Below is a small trained network, with its code and all its weights. Each question gives an input and a target symbol and asks what happens when units are switched off, that is, made to give their printed mean instead of their output.

import numpy as np


def w(rows, s, z=0):
    codes = np.array(rows[::2]) - 128.0
    scale = np.full(codes.shape[1], s)
    scale[-1] = z or s
    return codes * scale


def f(y):
    return y / 2 * (1 + np.tanh(0.7978845608 * (y + 0.044715 * y**3)))


def softmax(a):
    e = np.exp(a - a.max(-1, keepdims=True))
    return e / e.sum(-1, keepdims=True)


def log_softmax(a):
    a = a - a.max(-1, keepdims=True)
    return a - np.log(np.exp(a).sum(-1, keepdims=True))


def net(x, mask):
    ids = ['βεηθπφ'.index(c) for c in x.split()]
    T = len(ids)
    res = E[ids] + P[:T]
    q, k, v = (res @ M[0].T for M in (Q, K, V))
    z = softmax(np.where(np.tri(T) > 0, q @ k.T / 2**0.5, -1e9)) @ v
    res = res + np.where(mask[0], z, O[0][:, -1]) @ O[0][:, :-1]
    y = f(res @ A[0][:, :-1].T + A[0][:, -1])
    res = res + np.where(mask[1:13], y, B[0][:, -1]) @ B[0][:, :-1]
    return log_softmax(res[-1] @ U[:, :-1].T + U[:, -1])


Q, K, V, O, A, B = {}, {}, {}, {}, {}, {}
E = w([
[107,103,114,133,143,138],'β',
[105,116,123,79,82,97],'ε',
[113,116,92,154,198,223],'η',
[198,120,38,130,4,137],'θ',
[76,215,66,142,133,140],'π',
[81,108,137,56,207,97],'φ',
],0.019)
P = w([
[199,53,128,168,246,37],'0',
[56,73,93,99,113,86],'1',
[59,138,122,111,58,77],'2',
[100,145,102,144,76,104],'3',
[108,134,105,112,74,96],'4',
[117,127,99,118,94,97],'5',
[95,116,93,146,123,112],'6',
[113,123,87,120,111,92],'7',
[109,123,82,132,136,99],'8',
[112,126,73,129,141,106],'9',
[100,122,70,109,108,110],'10',
],0.011)
Q[0] = w([
[130,119,166,96,120,164],'head 1',
[95,88,10,62,160,105],'head 1',
],0.014)
K[0] = w([
[92,194,26,177,90,199],'head 1',
[255,179,121,190,243,27],'head 1',
],0.0056)
V[0] = w([
[2,174,89,127,71,65],'head 1',
[94,75,169,19,149,105],'head 1',
],0.0095)
O[0] = w([
[72,143,38,16,138,82,13],'head 1',
[217,91,175,8,164,93,255],'head 1',
],0.014,0.0046)
A[0] = w([
[180,135,204,141,124,138,29],'neuron 1',
[80,125,145,131,213,105,254],'neuron 2',
[121,204,185,91,133,90,98],'neuron 3',
[141,75,101,169,189,4,141],'neuron 4',
[202,152,17,112,70,198,90],'neuron 5',
[37,107,140,238,61,160,57],'neuron 6',
[97,201,106,148,110,165,92],'neuron 7',
[149,148,107,120,93,160,107],'neuron 8',
[76,97,112,103,101,138,72],'neuron 9',
[87,120,21,40,140,121,140],'neuron 10',
[180,41,188,146,135,116,113],'neuron 11',
[132,141,137,141,111,254,207],'neuron 12',
],0.0097,0.0058)
B[0] = w([
[110,1,13,49,242,121,174],'neuron 1',
[157,217,158,66,136,117,204],'neuron 2',
[131,137,68,108,127,194,155],'neuron 3',
[20,175,131,171,29,168,188],'neuron 4',
[61,117,161,137,212,89,202],'neuron 5',
[220,118,90,93,226,102,243],'neuron 6',
[198,118,132,205,80,177,166],'neuron 7',
[114,175,159,193,128,144,144],'neuron 8',
[145,118,100,177,141,183,137],'neuron 9',
[93,86,181,198,205,128,232],'neuron 10',
[20,128,116,126,109,169,255],'neuron 11',
[145,127,197,104,98,90,199],'neuron 12',
],0.0067,0.0098)
U = w([
[111,114,255,189,36,159,238],'β',
[124,138,244,143,153,35,174],'ε',
[164,49,211,196,131,71,52],'η',
[175,160,106,162,133,86,230],'θ',
[75,105,130,200,121,177,1],'π',
[155,77,139,135,139,177,11],'φ',
],0.0083,0.0049)

Each question gives the input, a string of symbols that net reads in full, and the target symbol t.
The units are the heads (2 rows each of Q, K, V and O) and the neurons (one row each of A and B). Each row of codes is followed by its name. A weight is (code - 128) times the scale printed after its matrix; where a second scale follows, it is the last column's (O, A, B and U).
mask holds one flag per unit, heads first, then neurons. A switched-off unit (its flag False) gives its mean, the last column of its rows in O or B, instead of its output. The means were averaged over made-up inputs and are rounded, as every weight is.
A unit's drop is (log p(t) with every unit on - log p(t) with that unit switched off) / (log p(t) with every unit on - log p(t) with every unit switched off).
The circuit of an input: a set's keep is (log p(t) with only the set's units on - log p(t) with every unit switched off) / (log p(t) with every unit on - log p(t) with every unit switched off). Starting from the 12 units with the biggest drops (on a tie, the unit counted first), units are removed one at a time, each time the one whose removal leaves the highest keep (on an exact tie, the one counted first), for as long as the keep stays at least 0.8.
circuit, biggest first: the units of the circuit, biggest drop first
most important unit: the unit with the biggest drop
top k neurons: the k neurons with the biggest drops, biggest first
drop when u is switched off: that unit's drop, to one decimal
input β φ θ η, target β: most important unit => neuron 6
input φ π ε β θ, target φ: circuit, biggest first => head 1; neuron 1
input π η η, target θ: circuit, biggest first => head 1; neuron 6; neuron 11
input θ β π, target θ: circuit, biggest first => neuron 6; head 1
input ε θ φ η φ φ π β ε π π, target ε: circuit, biggest first => head 1; neuron 10
input β β ε π β ε, target β: top 3 neurons => neuron 6; neuron 1; neuron 5
input π π φ π, target π: circuit, biggest first => head 1; neuron 10
input β ε θ θ ε θ π π φ, target β: circuit, biggest first => neuron 6; head 1; neuron 4
input ε β ε φ π θ β ε β π θ, target ε: circuit, biggest first => neuron 5; head 1
input θ η η π ε β, target θ: top 2 neurons => neuron 6; neuron 10
input β θ θ θ π β, target β: top 4 neurons => neuron 6; neuron 1; neuron 5; neuron 10
input θ ε ε ε ε η, target θ: circuit, biggest first => neuron 6; head 1; neuron 11
input β ε β β φ, target β: circuit, biggest first => neuron 6; head 1
input β θ π φ φ π, target β: circuit, biggest first => neuron 6
input η θ θ, target η: circuit, biggest first => head 1; neuron 6; neuron 12
input φ β π ε η θ φ, target φ: top 3 neurons => neuron 1; neuron 3; neuron 11
input θ ε ε ε φ, target θ: top 2 neurons => neuron 6; neuron 10
input π π ε β π, target π: top 2 neurons => neuron 10; neuron 7
input η π θ η θ η θ η θ ε φ, target η: top 2 neurons => neuron 6; neuron 1
input β θ η ε η, target β: top neuron => neuron 12
input η ε ε ε φ θ, target η: drop when neuron 4 is switched off => 0.1
